[-36.4 -31.0 -86.1  -6.7  22.0 -61.4 -35.7  68.1 -59.0] -> Fibi
[ 2.7 -0.2  8.9  1.9 -4.1  1.9  8.9 -6.8  2.3] -> Tigi
[  3.5  12.2  18.5  18.7  -8.8  13.0  30.2 -20.6   7.1] -> merad
[ 6.3 -1.4 13.5  2.7 -4.6  3.9 10.5 -4.3  6.0] -> zelo
[-25.3 -28.2 -67.5  -5.8  18.3 -49.8 -27.3  63.1 -44.2] -> zoki
[ 19.5  20.9   1.9  47.0  34.2  20.2 -11.5  35.5 -38.8] -> fuvam
[ 20.9  19.5  47.0   1.9 -11.5  35.4  20.2 -38.8  34.2] -> Som
[ 12.2   7.1  30.2   3.6  -8.8  18.5  13.0 -20.6  18.7] -> kadiv
perm: [ 34.2 -38.8  20.2  35.4 -11.5   1.9  47.0  19.5  20.9] => Som
perm: [-20.6  -8.8   3.6   7.1  12.2  13.0  18.5  18.7  30.2] => kadiv
perm: [-44.2  63.1 -27.3 -49.8  18.3  -5.8 -67.5 -28.2 -25.3] => zoki
shift -1: [-4.6  3.9] => [-4.7  3.8]

[-51.0  69.3 -41.9 -48.6  -2.6  14.6] : sute
[ 46.8  69.3   6.6 -41.8  -4.6 -18.9] : kamez
[ 69.2  53.2 -41.8 -41.8  -4.5  -4.5] : sifil
howmany kamez: [-4.6] => 1
howmany sifil: [-4.5] => 2
shift -1: [-41.8] => [-41.9]
shift +1: [ 69.3   6.6 -41.8  -4.6] => [ 69.4   6.7 -41.7  -4.5]
both sifil kamez:  => [-41.8]
shift -1: [ 53.2 -41.8 -41.8  -4.5] => [ 53.1 -41.9 -41.9  -4.6]
both sute kamez:  => [69.3]

[ 58.9 -58.9  58.9 -58.9 -63.5 -58.9  53.5  58.9  58.9] = savo
[-51.9 -14.4 -19.9 -28.7 -24.5 -30.8  58.8 -59.0  -4.9] = tini
[ 40.4 -66.6  35.7  30.5  30.5 -45.3 -41.9 -58.9 -57.6] = fida
perm: [ 58.9  58.9  53.5 -58.9 -63.5 -58.9  58.9 -58.9  58.9] => savo
shift -1: [-19.9] => [-20.0]
both fida savo:  => [-58.9]
shift -1: [40.4] => [40.3]
howmany savo: [-58.9] => 3
howmany fida: [30.5] => 2
howmany savo: [58.9] => 4

[-24.1 -33.6  53.0 -29.1 -13.1  42.6 -33.2 -25.3 -59.8 -28.6  23.3   2.7
 -27.4  54.1 -29.9  43.6   2.7  17.0  56.0 -15.7  24.4  16.7  -2.2 -49.9
  48.4 -22.9  21.2  -8.9 -18.4  27.5 -12.5  22.3  15.3 -28.1  12.8 -13.7
  11.9 -31.0 -33.3 -24.0  32.4 -23.0 -16.2 -14.7  35.1  11.2 -25.8 -33.4
 -16.2  46.2 -30.0 -71.2   4.0 -20.0  30.8 -55.0  38.6]  ker
[ 24.3  -1.0 -82.0  -8.2 -37.4  32.5  14.6  11.0  -9.1 -40.1 -17.5  -6.4
  33.2 -34.8  38.3 -60.2 -67.6 -22.3 -39.7 -28.3   3.1  16.8 -56.7 -12.3
 -28.3   8.4  14.3  50.7  26.7 -27.4  29.7  19.6  22.4   6.8   3.6  36.1
   1.2  -5.9 -24.4  31.7  29.2  15.9  28.7 -18.2  52.3  18.8   0.3  -1.2
  44.5 -58.8  16.6  45.9 -25.6  11.2 -11.3  14.8   7.0]  Zagud
[-25.4   9.6  32.0 -14.5 -46.1 -35.0  19.8  16.4 -47.7 -39.0  15.3 -34.8
  36.7 -33.3  12.7 -41.6  -7.0  24.8 -31.0  10.1  29.8 -19.3 -64.1 -13.5
 -18.1 -30.7  36.8  57.6  15.6   9.5 -29.7  18.1 -25.9 -10.7  16.4 -20.5
  13.5 -32.7  -0.2   2.9  10.5  21.5  -3.2 -43.0  41.8  24.3   1.4  20.2
 -14.5  -8.3   1.1  35.2 -52.8  19.3  63.4   9.9  29.9]  Ligaf
[ 21.0 -12.0 -19.1 -36.8 -37.8  53.3  14.2 -11.2 -53.6 -51.7  22.9  -7.7
  10.8  10.2  18.5 -50.5 -24.3  27.7   0.9 -27.9  -0.5  27.7 -52.2 -53.6
  55.3  -6.7  34.1  11.2  25.5   5.0  14.8  37.0  36.0  -2.1  21.0   2.9
  21.4 -39.0 -42.3  -1.3  59.1   6.2  24.5 -10.6  68.2  -9.8 -27.4 -13.4
  34.5   3.8 -22.1 -46.3 -42.0   1.1  19.2 -20.5  27.0]  zanen
[ 19.6  -6.4  54.7  -8.4 -20.8  36.5   5.7  21.7  25.0   4.9  26.6   7.7
 -23.2  -3.4 -47.5 -21.1  14.2  30.3 -30.6  54.7 -12.2 -20.3  35.6 -18.5
  37.9 -11.4  24.9 -19.3  28.1  21.7   6.8  14.3 -18.8   6.8  -2.8 -32.7
  15.2 -40.4   0.3  21.9 -25.2 -28.2 -15.0  27.5  17.1 -18.3  20.9  24.4
 -13.4  46.7 -21.3  25.7 -30.9  36.4 -16.9  31.1 -26.5]  zar
loc: [10.2] => zanen, 13
loc: [-28.1] => ker, 33

[ 30.9  16.2 -32.6  21.8  -1.9  -1.6  12.4  -7.0  46.3  40.4] = doniv
[ -8.1  -7.5  20.9  -4.1   4.4  -1.1  -1.3 -16.7  11.2   7.9] = meri
[ -2.1 -59.7  60.6   9.3  18.1 -37.8   3.1 -38.1  56.1  32.8] = Kezef
[  7.0  82.2 -73.8 -10.6 -17.1  50.4   0.9  28.9 -44.6 -15.1] = loz
[ 21.0  67.8 -79.4  12.4 -17.5  36.7   6.0  16.0  -2.3  11.8] = Zasat
[ -7.8 -22.7  20.2  -1.2  -0.7 -12.6  -7.2   7.7 -11.5 -18.6] = fige
[ 0.2 -2.5 -0.1  2.9 -1.1  0.6  1.0 -8.7  5.6  4.2] = Simiz
loc: [20.9] => meri, 2
loc: [-79.4] => Zasat, 2
loc: [-15.1] => loz, 9

[  0.8  -6.8  29.6  12.9 -11.3  38.5  27.5 -32.7  30.0 -16.4 -11.8   0.8
  27.8  36.0 -15.4  27.8 -17.6  13.2  37.2] : zod
[-12.4 -42.2   1.6  -0.6  21.0  50.7  27.9  19.7  36.5 -10.7 -34.6  63.8
  -8.8   9.9 -70.4  62.6 -14.4  37.0   7.2] : laveb
[-10.2 -23.5 -19.7   0.6 -49.2  27.9  10.3   9.9  28.0 -62.0 -10.6  12.9
 -14.3 -48.1 -15.6  41.5  30.2 -17.0 -13.8] : nir
[-14.1  28.3 -19.8  23.0 -41.3  45.3 -14.1 -33.4 -46.4 -14.1 -32.9   0.7
 -19.8 -17.8  44.6 -28.2 -20.1   8.1 -19.8] : nise
[  5.0   3.6 -45.7  17.7   8.8 -20.0  38.9  36.5 -20.1   0.7  -2.8  68.6
   3.9  20.0  52.7 -20.0 -20.0 -20.0 -23.5] : saze
[  7.6 -67.8  -6.2 -11.3  56.1   9.5  -1.8  10.7  57.3  11.5   6.2  49.0
  -6.6 -23.6  -5.7  41.2 -46.9 -30.4  64.8] : fes
howmany nir: [-13.8] => 1
howmany zod: [27.8] => 2
howmany nise: [-19.8] => 3
perm: [  7.2 -12.4 -42.2   1.6  -0.6  21.0  50.7  27.9  19.7  36.5 -10.7 -34.6
  63.8  -8.8   9.9 -70.4  62.6 -14.4  37.0] => laveb
howmany saze: [-20.0] => 4
perm: [-20.0 -20.0 -23.5   5.0   3.6 -45.7  17.7   8.8 -20.0  38.9  36.5 -20.1
   0.7  -2.8  68.6   3.9  20.0  52.7 -20.0] => saze
both saze laveb:  => [36.5]

[ 45.3 -40.3   5.0  -3.9  23.9   8.2  76.4 -35.8  -3.3 -31.2  53.9  26.5]  lilu
[ 55.3 -32.6  -2.0   5.0  20.5  20.0  61.0 -36.4 -16.2 -48.2  61.4   5.0]  gutid
[ 62.9  -6.1 -39.5  16.6   9.8  29.8  26.6   4.8  35.2  54.4  54.1 -41.2]  lapup
[ 31.9  -6.1  76.1  16.6   9.8  29.8  26.6  54.1  35.2  54.4  54.1 -41.2]  ruzog
[ 57.9  16.5  -8.2 -17.3 -12.2  16.9  79.2  31.8  16.9  16.9  -3.2  16.9]  kebu
howmany ruzog: [16.6] => 1
howmany kebu: [31.7] => 0
howmany kebu: [16.9] => 4
perm: [  5.0  61.4 -48.2 -16.2 -36.4  61.0  20.0  20.5   5.0  -2.0 -32.6  55.3] => gutid
shift -1: [62.9] => [62.8]
loc: [-3.2] => kebu, 10

[-22.2 -19.4 -20.9   6.9  -5.6  19.7 -11.5 -21.5  42.3  31.3 -28.6 -27.0
 -17.2  -4.1 -28.1  -2.2  41.6 -17.6  11.4  28.6  34.7 -95.5  20.7 -16.2
 -40.2 -55.8  41.6  18.5  13.4  71.7 -17.7 -24.6  33.4  32.8  13.4  11.0] : dav
[-14.1  -9.1  24.3 -36.7   2.6 -18.0 -22.9  24.6 -36.7  14.3   9.9 -15.7
  -3.1   1.8  17.0  14.0   0.4   5.6 -35.0  -3.3  27.0  13.2  28.1 -36.0
  10.6  -7.1  28.1  33.3  28.1 -34.5 -25.6   0.8  45.7 -11.4 -34.3 -26.8] : dol
[ 14.8  -7.4 -15.7   8.4  16.7 -13.8  -4.8   0.1   9.3   8.4   9.6   2.1
 -13.8   4.7  11.6  -6.8   2.7   1.8  28.2  -2.4   8.4   3.2 -13.8  -3.8
  36.7  -9.1  -1.0  21.9  -1.1   8.2   4.1  13.4   8.4  -2.2 -13.8  14.4] : menat
[ 11.0   4.2  -7.4 -19.9  10.4   4.0 -15.0  -7.8   2.9 -11.7  22.3  -4.1
  -4.5  -0.7  17.4  11.0   3.0  -0.7   9.8  11.8  42.7  12.5   2.9  22.0
 -21.7 -24.4  20.9   9.9  -1.5  28.1  -3.5  32.4  -7.3  42.5  -4.9   7.7] : segab
howmany menat: [8.5] => 0
both menat segab:  => [-7.4]
howmany segab: [2.9] => 2
howmany dol: [28.1] => 3
howmany dav: [41.6] => 2

[-93.9  19.0  -5.0 -17.8  19.1 -82.3 -17.0   3.0] : Bupim
[  0.8  35.2  12.8  35.7  69.7 -38.6  22.4 -34.2] : luko
[-18.9  21.3 -18.6   7.7 -23.9 -26.6 -23.6  36.3] : kisim
[-18.5 -43.2  59.5  27.2  23.1 -25.6  -8.0  23.5] : Figo
loc: [-18.5] => Figo, 0
perm: [  3.0 -17.0 -82.3  19.1 -17.8  -5.0  19.0 -93.9] => Bupim

[ 37.1  28.9  72.1  -3.6 -16.3]  suvo
[-28.1 -28.1 -28.1  55.6  31.7]  zedag
[-84.2 -28.2  37.2  44.2  81.7]  sesi
howmany zedag: [-28.1] => 3
loc: [-16.3] => suvo, 4
shift -1: [-28.1 -28.1 -28.1] => [-28.2 -28.2 -28.2]
perm: [-28.1 -28.1 -28.1  31.7  55.6] => zedag
shift -1: [-28.1 -28.1 -28.1  55.6] => [-28.2 -28.2 -28.2  55.5]
loc: [37.2] => sesi, 2

[-33.7 -74.3 -34.8   1.1  -6.5 -17.7   3.2   9.1 -18.2 -50.3 -29.3  46.5
 -28.1 -49.6  25.2  13.8 -51.9  30.2 -59.7 -38.8 -50.0  42.1 -40.5 -71.9
  49.5  28.3  22.4  10.5   8.0 -28.9  30.2 -35.2] = Lale
[-52.6  44.1   2.1  22.3  86.6  12.7 -26.3   7.9   7.1 -39.8  55.2 -34.4
 -14.5 -93.7  23.0   1.2 -20.6  12.4   8.4  35.6  -0.8  59.3  46.1 -11.5
 -21.4  -1.4  37.4 -21.9 -11.8  63.7   9.8 -45.9] = Nub
[ 42.1 -50.3 -33.7 -59.7 -71.9   3.2  49.5   9.1 -34.8 -28.1 -50.0  30.2
   1.1  13.9  22.4 -29.3 -28.9   8.0  25.2  30.2  -6.5 -51.9 -38.8 -40.5
 -35.2  46.5 -74.3  28.3  10.5 -49.6 -17.7 -18.2] = mam
[-34.7  67.4   1.6  34.6 -45.3  -4.0   5.9  20.7 -11.4  22.1 -13.7 -57.8
  11.6  29.4 -20.4  12.1 -58.8 -12.7 -29.7  34.6 -26.1 -44.3   0.0   3.7
  49.8  39.9  79.1 -17.1  -2.6 -34.3   7.1   3.7] = zigi
[ -8.1  25.8  64.8 -11.2  68.4  24.5  21.7  40.9  -9.9 -11.2  34.6 -41.8
  30.7  -1.5 -11.1  24.4  18.3 -46.2 -28.9 -31.2 -11.2  26.5  62.4 -11.2
  35.6  32.7 -62.4  14.4 -23.4 -12.1  15.6  13.9] = kes
[ -8.1  25.8  64.8  14.0  68.4  24.5  21.7  40.9  -9.9  33.9  34.6 -41.8
  30.7  -1.5 -11.1  -2.7  18.3 -46.2 -28.9 -31.2 -18.2  26.5  62.4 -11.2
  -4.0 -24.1  85.9 -59.5 -39.5  17.3  15.2 -41.4] = ravok
shift -1: [ 30.2 -59.7 -38.8 -50.0] => [ 30.1 -59.8 -38.9 -50.1]
howmany kes: [-11.2] => 4
shift +1: [ 23.0   1.2 -20.6] => [ 23.1   1.3 -20.5]
howmany kes: [-28.9] => 1
howmany zigi: [-2.7] => 0
perm: [-18.2  42.1 -50.3 -33.7 -59.7 -71.9   3.2  49.5   9.1 -34.8 -28.1 -50.0
  30.2   1.1  13.9  22.4 -29.3 -28.9   8.0  25.2  30.2  -6.5 -51.9 -38.8
 -40.5 -35.2  46.5 -74.3  28.3  10.5 -49.6 -17.7] => mam

[  6.4   4.4  11.3 -83.4 -58.1  11.2 -54.7 -23.4] : fek
[ 41.8   1.3  27.5 -43.2 -32.2 -42.9 -86.5 -23.5] : fen
[ 58.3 -54.7 -41.4 -32.2 -39.4  -4.6 -50.7 -39.1] : noz
[ 66.5 -38.3 -28.8  39.0 -54.5 -16.0 -50.5 -40.8] : mur
[ 69.9  -6.7   3.8  18.7 -56.6 -39.7 -58.7 -44.5] : siv
[ 27.6  -2.4  25.8 -59.2 -34.8 -31.6 -87.7 -11.5] : zarig
[ 68.7 -21.0 -11.3  29.7 -55.1 -28.7 -62.5 -44.1] : zunuz
[ 15.0  -4.0  19.5 -72.2 -45.0 -50.7 -87.1  -0.5] : fuz
[ 57.1   4.4  25.9 -22.3 -38.7 -47.6 -78.2 -34.3] : berab
[  7.1  -2.6  15.5 -81.8 -53.2   3.2 -75.2   7.0] : guv
[ 53.6 -57.3 -43.1  41.3 -22.6   3.8 -50.0 -41.3] : Sotup
[  3.8 -41.3 -43.1 -22.6  53.6 -57.3  41.3 -50.1] : Lugu
loc: [-23.5] => fen, 7
loc: [-34.8] => zarig, 4
both fen noz:  => [-32.2]
perm: [-41.3  53.6 -57.3 -43.1  41.3 -22.6   3.8 -50.0] => Sotup
both noz fuz:  => [-50.7]
shift +1: [-54.5] => [-54.4]
perm: [-45.0 -50.7 -87.1  -0.5  15.0  -4.0  19.5 -72.2] => fuz

[  0.7  30.1 -14.6  32.4  71.7   5.5  40.5 -24.3  40.5] : Dop
[  0.7  30.1 -14.6  32.4  71.7   5.5  47.8  18.4  40.5] : ragi
[  0.7  30.1  40.6  32.4  71.7   5.5  47.8 -95.2  40.5] : senu
perm: [-24.3 -14.6   0.7   5.5  30.1  32.4  40.5  40.5  71.7] => Dop
q: [  0.7  30.1 -14.6  32.4  71.7   5.5  40.5 -24.3  40.5] => Dop

[ 49.6 -35.6  58.1   5.7  88.4 -64.2  49.8  -1.5 -35.6  74.9  93.1  53.7
  52.6  69.7  80.5  21.8  81.0 -45.2  75.9 -47.4 -56.0] -> kulug
[ 36.9 -36.6  30.5  -2.4  64.0 -59.5  33.0 -15.1  17.1  43.4  56.4  38.6
  32.2  53.3  73.1  12.6  66.4 -42.0  48.7 -39.9 -48.0] -> Gidot
[ -1.8 -36.8  10.7 -31.6   5.8 -58.5 -58.5 -16.2  -6.2 -35.2 -19.9   1.3
  -8.7  -3.6  10.7  10.7 -58.5 -12.1 -11.5 -58.5 -16.2] -> Dalo
[ 13.2  30.0  12.5 -13.0  33.3 -22.1  21.7  38.3 -11.1  32.5  37.4  75.8
  46.1  80.5  22.3  56.2  45.9  59.6  36.6  64.7  47.9] -> Sibu
[ -3.5  14.0  47.6  39.6  21.5  -9.9   0.8   2.7   5.2  60.6  61.0  13.6
  73.2  26.9 -10.0 -21.0   4.8 -33.1  33.0 -58.4 -45.1] -> gur
[ 50.3 -54.1  24.5 -20.2  78.6 -72.7  53.6 -12.7  15.2  30.9  61.7  45.8
  52.6  48.5  88.8  32.9  73.2 -40.3  60.9 -40.4 -51.1] -> mup
shift +1: [ 64.0 -59.5  33.0] => [ 64.1 -59.4  33.1]
both Sibu kulug:  => [80.5]
both mup gur:  => [73.2]
howmany Dalo: [-58.5] => 4
howmany kulug: [-35.5] => 0
howmany Dalo: [-16.2] => 2

[-29.3  70.9 -72.3 -48.8] -> met
[ 44.2 -76.4  33.0 -72.2] -> solen
[-48.7  70.9 -29.3 -72.3] -> busu
[  1.0 -31.0  78.6  -4.1] -> gepe
loc: [-4.1] => gepe, 3
howmany busu: [-48.7] => 1
perm: [ -4.1  78.6 -31.0   1.0] => gepe
shift -1: [-29.3] => [-29.4]
perm: [ 70.9 -29.3 -72.3 -48.8] => met
shift +1: [ 44.2 -76.4] => [ 44.3 -76.3]

[-22.5  39.4  16.9  65.0 -13.4  38.4 -48.5 -45.8 -31.4 -22.2 -29.3  34.5
 -34.5  12.6  -1.1 -30.1 -15.1 -33.2  19.5 -25.6 -11.7 -10.0  19.0  65.4
   1.3 -33.7   6.1  29.1 -10.0  -9.5] -> bil
[-60.9  18.6  45.3  11.0  37.9 -58.7 -54.6  -3.8  27.5 -70.0 -14.7  14.6
  48.3  10.1  27.8  38.3  31.2 -10.9  -6.2  38.4 -43.2 -41.1  21.7 -49.9
  -1.0  47.6 -26.4  30.9   3.2 -31.6] -> Bilem
[ 48.3 -41.1 -10.9 -54.6 -31.6  38.4 -43.2  18.6  38.4  -1.1 -70.0   3.2
  47.6  31.2  10.1 -49.9 -70.0 -70.0 -60.9  38.4  11.0   1.5  37.9 -14.7
  27.8 -16.5 -13.5  53.3 -26.4  45.3] -> teror
[-10.9 -16.6  19.7 -23.9 -43.4 -10.7  10.6  15.0  52.4  50.8 -15.9  31.1
  31.7 -66.5  48.7  56.3 -29.6  18.8  38.5  41.1  32.7  53.2 -61.0 -42.8
 -43.8  24.4  10.2 -50.2  10.1  36.5] -> nufos
[-31.6  -3.8  18.6  11.0 -41.1  10.1 -26.4 -14.7  37.9  38.4 -43.2  48.3
  21.7 -70.0  30.9  31.2 -54.6   1.5  45.3  27.8  27.5  47.6 -58.7 -10.8
 -60.9   3.2  -6.2 -49.9  -1.0  14.6] -> fela
[ -8.6  23.3  33.2  26.2  14.7  33.1  -7.4 -13.4  -3.9   4.2  -9.5  24.3
 -32.1 -18.4  44.1  21.5   2.0 -16.5  25.1  -3.2  -8.8   6.7 -12.0  33.5
   9.6 -10.9  11.4  27.6 -11.9  31.9] -> vuso
[ 24.5 -26.6  18.6 -59.7  -8.5  -9.3  57.7  42.5  22.4  21.7  38.3 -24.1
  -8.8 -29.0  45.7  58.0  40.1  16.3  -5.6  20.2  -8.0   4.8 -35.1 -45.9
  27.4  18.9   9.7   9.8 -13.4  42.6] -> tiluv
shift +1: [10.6 15.0 52.4] => [10.7 15.1 52.5]
perm: [ 27.5   1.5  10.1  31.2  21.7 -41.1   3.2 -49.9 -70.0 -60.9  14.6 -26.4
  -1.0  47.6  -3.8  48.3 -43.2 -10.8  27.8  38.4  37.9  11.0 -54.6 -14.7
  18.6  30.9 -58.7  -6.2 -31.6  45.3] => fela
perm: [ 45.3  11.0  37.9 -58.7 -54.6  -3.8  27.5 -70.0 -14.7  14.6  48.3  10.1
  27.8  38.3  31.2 -10.9  -6.2  38.4 -43.2 -41.1  21.7 -49.9  -1.0  47.6
 -26.4  30.9   3.2 -31.6 -60.9  18.6] => Bilem
both tiluv teror:  => [18.6]
loc: [53.2] => nufos, 21
both nufos vuso:  => [-10.9]
howmany teror: [38.4] => 3

[ -0.7  14.3  71.6  16.8   8.2 -14.1 -12.1 -11.9 -33.8 -24.4  44.3  31.9
  34.9  96.5 -11.8 -47.6 -49.6  29.8] = Kunot
[  3.2 -23.9   7.6  10.5 -10.9  12.3  -3.0  21.5  21.6  34.7 -30.6  36.4
  89.5 -48.0 -13.2   1.0  29.8  41.8] = tazom
[-11.8  16.8 -11.9  44.3  34.9 -49.6  31.9  21.6   8.1 -33.8  29.8   8.2
 -14.1 -24.4 -12.1  96.5  71.6 -47.6] = popu
perm: [-33.8  29.8   8.2 -14.1 -24.4 -12.1  96.5  71.6 -47.6 -11.8  16.8 -11.9
  44.3  34.9 -49.6  31.9  21.6   8.1] => popu
perm: [ 41.8  29.8   1.0 -13.2 -48.0  89.5  36.4 -30.6  34.7  21.6  21.5  -3.0
  12.3 -10.9  10.5   7.6 -23.9   3.2] => tazom
both tazom Kunot:  => [29.8]
shift -1: [29.8] => [29.7]
q: [ -0.7  14.3  71.6  16.8   8.2 -14.1 -12.1 -11.9 -33.8 -24.4  44.3  31.9
  34.9  96.5 -11.8 -47.6 -49.6  29.8] => Kunot

[-81.7  19.0   1.7  15.5  24.7] -> dutok
[-81.8  19.0  24.7  15.5   1.7] -> vese
[-15.5  39.0  50.0  24.6   4.2] -> mefum
perm: [  1.7  15.5  24.7  19.0 -81.8] => vese
loc: [-81.7] => dutok, 0

[25.3 71.9 71.9 71.9] = fural
[-26.0 -26.0  71.9 -21.4] = fam
[ 25.4  -7.8  72.0 -21.3] = nupi
loc: [25.3] => fural, 0
howmany fam: [-21.4] => 1
howmany fural: [71.9] => 3

